Below are the code and all the weights of a small trained network. Each question names an input and a class and asks about switching units off, where a switched-off unit gives its printed mean instead of its output.

import numpy as np


def w(rows, s, z=0):
    codes = np.array(rows[::2]) - 128.0
    scale = np.full(codes.shape[1], s)
    scale[-1] = z or s
    return codes * scale


def norm(h):
    return h / np.sqrt((h * h).mean(-1, keepdims=True) + 1e-5)


def f(y):
    return y / 2 * (1 + np.tanh(0.7978845608 * (y + 0.044715 * y**3)))


def log_softmax(a):
    a = a - a.max(-1, keepdims=True)
    return a - np.log(np.exp(a).sum(-1, keepdims=True))


def net(x, mask):
    res = np.array(x, float).reshape(1, 7) / 4 @ E
    u = 0
    for l in range(3):
        y = f(norm(res) @ A[l][:, :-1].T + A[l][:, -1])
        res = res + np.where(mask[u : u + 12], y, B[l][:, -1]) @ B[l][:, :-1]
        u += 12
    return log_softmax(norm(res)[-1] @ U[:, :-1].T + U[:, -1])


A, B = {}, {}
E = w([
[128,133,132,126],'x0',
[101,209,7,154],'x1',
[127,128,126,129],'x2',
[22,61,117,94],'x3',
[130,124,127,133],'x4',
[183,92,68,42],'x5',
[128,127,127,128],'x6',
],0.013)
A[0] = w([
[177,97,67,31,215],'L0N1',
[80,70,167,66,77],'L0N2',
[131,212,146,154,202],'L0N3',
[127,120,120,55,101],'L0N4',
[91,127,164,131,77],'L0N5',
[99,136,152,72,206],'L0N6',
[61,104,183,129,45],'L0N7',
[175,137,181,118,98],'L0N8',
[147,182,70,150,84],'L0N9',
[77,77,153,142,125],'L0N10',
[148,111,139,60,94],'L0N11',
[8,138,42,102,1],'L0N12',
],0.017,0.0068)
B[0] = w([
[85,170,58,59,252],'L0N1',
[55,77,76,115,196],'L0N2',
[113,73,58,138,209],'L0N3',
[146,95,75,111,159],'L0N4',
[110,181,202,150,137],'L0N5',
[100,92,140,131,178],'L0N6',
[65,151,163,150,162],'L0N7',
[180,119,165,130,161],'L0N8',
[29,188,120,140,184],'L0N9',
[52,150,131,141,175],'L0N10',
[127,83,91,132,161],'L0N11',
[251,76,243,140,189],'L0N12',
],0.014,0.011)
A[1] = w([
[149,163,52,50,105],'L1N1',
[156,112,166,214,162],'L1N2',
[172,134,138,63,189],'L1N3',
[103,148,131,118,35],'L1N4',
[204,145,84,93,195],'L1N5',
[182,89,80,99,77],'L1N6',
[116,10,145,148,181],'L1N7',
[245,60,29,102,95],'L1N8',
[137,127,156,187,159],'L1N9',
[153,144,142,102,3],'L1N10',
[155,190,99,157,97],'L1N11',
[118,165,167,111,60],'L1N12',
],0.012,0.0031)
B[1] = w([
[144,167,254,163,254],'L1N1',
[199,85,143,206,197],'L1N2',
[79,170,131,83,171],'L1N3',
[120,113,122,142,119],'L1N4',
[80,167,183,111,197],'L1N5',
[88,133,219,87,166],'L1N6',
[140,237,124,154,239],'L1N7',
[90,106,240,134,228],'L1N8',
[177,62,122,205,167],'L1N9',
[109,124,132,124,108],'L1N10',
[86,68,12,60,153],'L1N11',
[122,133,122,138,111],'L1N12',
],0.0094,0.0057)
A[2] = w([
[166,82,162,83,4],'L2N1',
[170,170,50,15,93],'L2N2',
[122,116,167,77,61],'L2N3',
[98,80,39,119,51],'L2N4',
[150,90,151,75,54],'L2N5',
[115,37,218,108,55],'L2N6',
[80,122,196,196,195],'L2N7',
[58,130,110,21,122],'L2N8',
[155,140,85,73,40],'L2N9',
[117,174,97,49,140],'L2N10',
[122,91,59,132,117],'L2N11',
[146,200,151,249,177],'L2N12',
],0.012,0.0049)
B[2] = w([
[103,157,130,104,126],'L2N1',
[112,147,155,246,187],'L2N2',
[137,119,139,106,143],'L2N3',
[160,66,91,111,167],'L2N4',
[88,136,153,64,132],'L2N5',
[148,202,62,148,182],'L2N6',
[194,120,148,170,216],'L2N7',
[222,120,138,106,254],'L2N8',
[65,152,171,196,129],'L2N9',
[152,158,198,175,197],'L2N10',
[176,89,144,99,154],'L2N11',
[195,38,75,90,213],'L2N12',
],0.011,0.0084)
U = w([
[203,57,160,197,254],'0',
[160,141,214,62,196],'1',
[150,84,2,168,42],'2',
[130,226,88,133,119],'3',
[8,82,193,188,29],'4',
[62,47,99,56,67],'5',
],0.025,0.0041)

Each question gives the input, the list of numbers given to net, and the class t.
The units are the neurons (one row each of A and B). Each row of codes is followed by its name. A weight is (code - 128) times the scale printed after its matrix; where a second scale follows, it is the last column's (A, B and U).
mask holds one flag per neuron, layer by layer. A switched-off neuron (its flag False) gives its mean, the last column of its row in B, instead of its output. The means were averaged over made-up inputs and are rounded, as every weight is.
A unit's drop is (log p(t) with every unit on - log p(t) with that unit switched off) / (log p(t) with every unit on - log p(t) with every unit switched off).
unit that matters most: the unit with the biggest drop
k most important neurons: the k neurons with the biggest drops, biggest first
top k neurons in layer l: the k neurons of layer l with the biggest drops, biggest first
drop when u is switched off: that unit's drop, to one decimal
input [-4,2,4,-8,-2,7,1], class 3: unit that matters most : L0N1
input [-3,3,7,-6,5,0,8], class 2: top 3 neurons in layer 0 : [L0N1 L0N3 L0N9]
input [-3,1,-4,-5,0,0,-8], class 2: 4 most important neurons : [L0N9 L0N1 L0N12 L0N3]
input [7,-1,6,0,-1,5,8], class 1: 2 most important neurons : [L1N1 L0N3]
input [3,7,3,2,-8,0,4], class 0: 2 most important neurons : [L0N12 L0N1]
input [3,-3,4,0,6,8,0], class 1: top 3 neurons in layer 1 : [L1N1 L1N8 L1N11]
input [8,2,-2,-7,-6,5,-1], class 3: 4 most important neurons : [L0N12 L0N9 L0N1 L2N2]
input [-3,-1,5,0,5,-6,7], class 0: 4 most important neurons : [L0N1 L0N9 L0N2 L2N12]
input [0,1,-2,-2,5,-8,-6], class 2: 3 most important neurons : [L0N12 L0N3 L1N1]
input [-2,-8,7,2,6,7,2], class 5: 3 most important neurons : [L0N2 L0N12 L0N11]
input [1,2,2,-7,-6,3,4], class 3: top 2 neurons in layer 0 : [L0N9 L0N12]
input [4,1,7,7,-2,0,-1], class 0: top 2 neurons in layer 2 : [L2N7 L2N6]
input [8,1,5,4,-8,-7,5], class 0: top 4 neurons in layer 0 : [L0N1 L0N12 L0N9 L0N2]
input [-5,6,6,-4,-5,3,5], class 3: drop when L1N1 is switched off : 0.1
input [-5,7,-1,2,5,2,-7], class 1: drop when L0N12 is switched off : 0.7
input [-6,5,1,5,8,-3,1], class 0: drop when L0N12 is switched off : 0.2
input [8,4,-6,3,7,-2,4], class 0: drop when L0N12 is switched off : 0.3
